Below are the code and all the weights of a small trained network. Each question names an input and a target symbol and asks about switching units off, where a switched-off unit gives its printed mean instead of its output.

import numpy as np


def w(rows, s, z=0):
    codes = np.array(rows[::2]) - 128.0
    scale = np.full(codes.shape[1], s)
    scale[-1] = z or s
    return codes * scale


def f(y):
    return y / 2 * (1 + np.tanh(0.7978845608 * (y + 0.044715 * y**3)))


def softmax(a):
    e = np.exp(a - a.max(-1, keepdims=True))
    return e / e.sum(-1, keepdims=True)


def log_softmax(a):
    a = a - a.max(-1, keepdims=True)
    return a - np.log(np.exp(a).sum(-1, keepdims=True))


def net(x, mask):
    ids = ['αβγδεζηθλμπστφ'.index(c) for c in x.split()]
    T = len(ids)
    res = E[ids] + P[:T]
    r = res
    for j in range(2):
        rows = slice(2 * j, 2 * j + 2)
        q, k, v = (r @ M[0][rows].T for M in (Q, K, V))
        z = softmax(np.where(np.tri(T) > 0, q @ k.T / 2**0.5, -1e9)) @ v
        o = O[0][rows]
        res = res + np.where(mask[j], z, o[:, -1]) @ o[:, :-1]
    y = f(res @ A[0][:, :-1].T + A[0][:, -1])
    res = res + np.where(mask[2:6], y, B[0][:, -1]) @ B[0][:, :-1]
    return log_softmax(res[-1] @ U[:, :-1].T + U[:, -1])


Q, K, V, O, A, B = {}, {}, {}, {}, {}, {}
E = w([
[186,150,15,198,16,124,82,126,121],'α',
[152,82,110,239,109,182,43,146,61],'β',
[75,94,93,153,156,161,72,114,182],'γ',
[160,194,125,141,158,128,146,114,216],'δ',
[87,170,204,224,137,151,85,62,67],'ε',
[107,71,55,138,193,149,124,122,188],'ζ',
[131,131,119,87,95,119,144,181,230],'η',
[72,89,107,199,186,213,146,93,40],'θ',
[129,75,135,184,193,120,228,49,119],'λ',
[127,115,6,135,38,120,93,224,79],'μ',
[46,155,173,124,133,116,144,193,129],'π',
[167,137,31,141,166,178,207,146,117],'σ',
[205,102,77,108,100,200,125,137,62],'τ',
[107,44,98,104,111,201,24,189,34],'φ',
],0.016)
P = w([
[66,187,240,162,67,166,145,140,248],'0',
[111,76,69,192,101,147,169,110,116],'1',
[116,162,112,86,169,136,130,107,71],'2',
[83,42,47,143,97,158,187,143,91],'3',
[163,184,135,92,182,64,114,52,48],'4',
[96,63,39,177,90,153,214,129,110],'5',
],0.011)
Q[0] = w([
[176,192,125,56,218,75,47,124,146],'head 0',
[116,49,128,254,109,135,162,203,227],'head 0',
[23,117,78,253,73,234,219,162,170],'head 1',
[139,56,190,140,54,160,143,128,208],'head 1',
],0.0072)
K[0] = w([
[161,117,135,97,164,73,117,135,68],'head 0',
[115,178,136,247,131,132,114,139,189],'head 0',
[134,148,159,163,67,236,129,148,181],'head 1',
[156,145,143,164,115,85,94,122,201],'head 1',
],0.012)
V[0] = w([
[72,55,84,175,236,96,237,106,213],'head 0',
[98,247,119,135,192,108,134,24,102],'head 0',
[88,175,96,155,104,62,227,227,43],'head 1',
[254,235,45,161,156,149,229,82,174],'head 1',
],0.0078)
O[0] = w([
[29,54,116,65,100,140,166,70,40,168],'head 0',
[98,141,178,150,56,211,171,109,135,131],'head 0',
[52,254,62,216,141,102,162,80,160,6],'head 1',
[125,148,146,162,126,64,160,214,39,226],'head 1',
],0.012,0.0016)
A[0] = w([
[162,72,86,124,120,33,212,118,240,162],'neuron 0',
[133,25,126,143,120,136,134,134,19,253],'neuron 1',
[185,33,2,191,118,120,103,77,84,47],'neuron 2',
[181,201,191,167,186,69,156,212,100,109],'neuron 3',
],0.0048,0.0019)
B[0] = w([
[157,205,110,44,142,254,51,149,190,155],'neuron 0',
[169,127,106,165,118,13,116,112,219,254],'neuron 1',
[36,151,254,36,152,162,137,147,154,218],'neuron 2',
[125,121,35,11,27,207,104,205,57,192],'neuron 3',
],0.0089,0.0094)
U = w([
[184,106,122,135,180,160,126,202,45,224],'α',
[213,141,172,99,210,120,99,131,100,230],'β',
[238,78,117,66,79,94,123,64,95,98],'γ',
[253,73,150,233,98,55,172,179,198,106],'δ',
[216,78,70,217,12,185,158,120,158,3],'ε',
[187,136,151,60,84,42,152,56,93,100],'ζ',
[155,170,202,69,156,54,148,165,145,169],'η',
[123,137,191,80,61,157,176,141,99,139],'θ',
[97,138,84,112,94,117,162,111,52,86],'λ',
[62,222,179,149,173,110,148,164,160,106],'μ',
[106,130,84,150,91,195,113,70,87,98],'π',
[116,146,51,203,133,26,121,154,157,60],'σ',
[162,88,131,148,103,109,111,150,134,133],'τ',
[148,153,217,65,92,198,91,93,66,52],'φ',
],0.0063,0.0042)

Each question gives the input, a string of symbols that net reads in full, and the target symbol t.
The units are the heads (2 rows each of Q, K, V and O) and the neurons (one row each of A and B). Each row of codes is followed by its name. A weight is (code - 128) times the scale printed after its matrix; where a second scale follows, it is the last column's (O, A, B and U).
mask holds one flag per unit, heads first, then neurons. A switched-off unit (its flag False) gives its mean, the last column of its rows in O or B, instead of its output. The means were averaged over made-up inputs and are rounded, as every weight is.
A unit's drop is (log p(t) with every unit on - log p(t) with that unit switched off) / (log p(t) with every unit on - log p(t) with every unit switched off).
The circuit of an input: a set's keep is (log p(t) with only the set's units on - log p(t) with every unit switched off) / (log p(t) with every unit on - log p(t) with every unit switched off). Starting from all 6 units, units are removed one at a time, each time the one whose removal leaves the highest keep (on an exact tie, the one counted first), for as long as the keep stays at least 0.8.
units of the circuit, in order: the units of the circuit, biggest drop first
most important unit: the unit with the biggest drop
top k neurons: the k neurons with the biggest drops, biggest first
which heads matter: for each layer, one digit per head in row order, 1 if its drop is at least 0.15 and else 0, layers parted by /
input ε γ λ α α σ, target ε: most important unit -> head 0
input μ η θ δ, target μ: top 3 neurons -> (neuron 0; neuron 1; neuron 3)
input δ β β α θ φ, target δ: units of the circuit, in order -> (neuron 1; head 1)
input π α α φ θ π, target π: which heads matter -> 01
input γ λ β φ α δ, target γ: which heads matter -> 11
input λ σ α σ δ π, target λ: which heads matter -> 10
input σ ζ ε δ, target σ: which heads matter -> 11
input μ σ δ, target λ: which heads matter -> 01
input β γ η ζ τ σ, target β: which heads matter -> 11
input ζ μ α η σ σ, target ζ: top 2 neurons -> (neuron 1; neuron 2)
input ζ ζ λ, target ζ: units of the circuit, in order -> (head 0; neuron 1)
input α δ ε α δ σ, target α: top 2 neurons -> (neuron 3; neuron 1)
input δ α δ, target θ: top 2 neurons -> (neuron 3; neuron 1)
input α α σ λ σ π, target α: which heads matter -> 11
input λ σ σ ζ φ ε, target λ: most important unit -> head 0
input θ α σ π α, target λ: units of the circuit, in order -> (head 1; neuron 1; neuron 3)
input σ π σ σ, target σ: which heads matter -> 11
input α η δ β π μ, target α: units of the circuit, in order -> (head 0; neuron 3; head 1; neuron 1)
input δ α φ β, target δ: which heads matter -> 01
input β λ λ λ, target β: units of the circuit, in order -> (head 0; head 1; neuron 0)
